Look-ups in named tables: a row name and a column name give one cell, copied from the table.

Gil:
	Rimame	Baged	Sen
Fulob	24673	-15384	-15305
Sakiril	42133	-94833	73609
Gib	5631	-56832	58510
Von	-22932	-69277	20217
Gugamif	121	-8110	-86295

Sakiril, Rimame -> 42133
Von, Sen -> 20217
Fulob, Sen -> -15305
Sakiril, Baged -> -94833
Von, Rimame -> -22932
Gib, Sen -> 58510
Gugamif, Sen -> -86295
Von, Baged -> -69277
Gugamif, Rimame -> 121
Gugamif, Baged -> -8110
Fulob, Baged -> -15384
Gib, Rimame -> 5631
Sakiril, Sen -> 73609
Fulob, Rimame -> 24673
Gib, Baged -> -56832
Row with the largest Baged: Gugamif

Fov:
cols = Disa, Deg, Pov, Gazol, Dolol
Nik: [461, 392, 187, 367, 477]
Deves: [407, 370, 214, 455, 432]
Digam: [410, 388, 402, 414, 348]
Gop: [485, 440, 214, 403, 476]
Vak: [415, 439, 716, 424, 219]
Vuv: [435, 382, 638, 487, 395]
Tok: [463, 496, 199, 444, 389]
Bof: [362, 381, 452, 550, 395]
Gug: [458, 375, 349, 373, 440]
Gimege: [436, 375, 294, 322, 330]
Derofo: [389, 400, 245, 357, 448]
Bik: [429, 306, 779, 514, 305]
Gapuves: [385, 544, 281, 520, 464]
Kosa: [379, 487, 651, 250, 466]

Pov of Kosa is 651
Pov of Gop is 214
Disa of Bik is 429
Deg of Derofo is 400
Deg of Gimege is 375
Pov of Gug is 349

Table Norov
,Let,Gez,Gak,Pazedek,Gaki,Mal,Gomorap
Zafodo,-220,204,-170,133,-78,117,599
Fome,-576,69,110,-364,5,-290,615
Fupi,75,338,-96,-879,-53,576,-77

Fome, Gak -> 110
Zafodo, Gak -> -170
Fome, Mal -> -290
Fome, Gez -> 69
Fome, Let -> -576
Fupi, Gaki -> -53
Fupi, Gomorap -> -77
Zafodo, Pazedek -> 133
Zafodo, Gomorap -> 599
Fome, Pazedek -> -364
Zafodo, Mal -> 117
Fome, Gaki -> 5
Zafodo, Let -> -220
Fome, Gomorap -> 615
Fupi, Mal -> 576

Veteto
         Tegugav  Gukob  Zanuvu  Gulesiz  Banugok  Malukag  Lireru  Nogegi  Fibo
Gugomo       163    203     174      164      205      176     168     148   246
Peg          196     83     185      164      208      155     196     189    18
Suv          218    125     197      158      161      166     216     223    91
Vosos        219    129     200      163      148      167     219     225   104
Sivobe       164    142     170      167      225      163     168     147   134
Natopet      206    150     185      173      123      166     208     216   161
Ladoli       168    152     137      161      170      155     163     173   172
Nakez        213     90     188      163      164      156     211     219    36
Sufo         219    119     165      145      141      157     207     240    88
Fum          199    173     144      134      154      163     183     217   189
Lur          212    120     201      160      182      166     212     209    78
Mif          174    120     147      145      226      154     165     170    88

Banugok of Nakez = 164
Fibo of Lur = 78
Gukob of Sivobe = 142
Gulesiz of Natopet = 173
Banugok of Natopet = 123
Tegugav of Ladoli = 168
Zanuvu of Lur = 201
Malukag of Natopet = 166
Lireru of Sufo = 207
Lireru of Peg = 196
Malukag of Vosos = 167
Banugok of Sufo = 141
Fibo of Nakez = 36
Gukob of Peg = 83
Row with the largest Nogegi: Sufo

Norunok:
,Pazos,Zudiluz,Mivu,Fomekab,Mas,Gub
Domarap,5498,5361,5380,5442,5462,5442
Nom,8875,4279,4113,5623,5627,8799
Viref,5286,4710,5337,5675,5306,5421
Bufe,6191,5652,5176,5252,5607,5942
Pozegef,8539,4493,4262,5582,5704,8491
Pilu,9771,3592,3695,5764,5608,9780
Degisov,7585,5165,4706,5405,5665,7381
Bufu,6145,767,4417,6915,4518,7366
Kol,5396,5154,5369,5520,5390,5390
Pav,5954,1384,4600,6708,4641,7017
Putife,5488,2962,4977,6246,4920,6160
Mozunod,5665,5501,5346,5347,5516,5505

Nom, Mivu: 4113
Pav, Pazos: 5954
Domarap, Mivu: 5380
Nom, Zudiluz: 4279
Viref, Fomekab: 5675
Bufe, Mivu: 5176
Mozunod, Zudiluz: 5501
Domarap, Mas: 5462
Degisov, Pazos: 7585
Bufu, Pazos: 6145
Nom, Pazos: 8875
Viref, Gub: 5421
Bufu, Fomekab: 6915
Bufu, Mivu: 4417
Viref, Mas: 5306
Domarap, Gub: 5442

Ludenu:
cols = Ragoni, Pag, Dero, Tuni, Sapel, Gadepa, Motelog, Zur, Dagab, Rifar
Dokef: [130, 90, 120, 123, 102, 61, 101, 63, 66, 100]
Lutu: [135, 70, 79, 109, 106, 89, 93, 86, 84, 64]
Lipufa: [74, 14, 54, 139, 120, 98, 150, 122, 149, 104]
Demufef: [149, 91, 65, 64, 116, 133, 103, 102, 97, 95]
Zomef: [152, 73, 63, 61, 199, 74, 123, 78, 72, 145]
Lapirar: [82, 121, 110, 75, 119, 104, 79, 72, 99, 133]
Nadabes: [74, 105, 145, 103, 91, 97, 80, 64, 69, 86]
Gokadu: [45, 33, 67, 91, 73, 125, 119, 155, 190, 55]
Guku: [103, 38, 74, 126, 153, 85, 136, 110, 93, 130]

Dero of Nadabes: 145
Sapel of Lutu: 106
Pag of Lapirar: 121
Ragoni of Nadabes: 74
Tuni of Demufef: 64
Dero of Dokef: 120

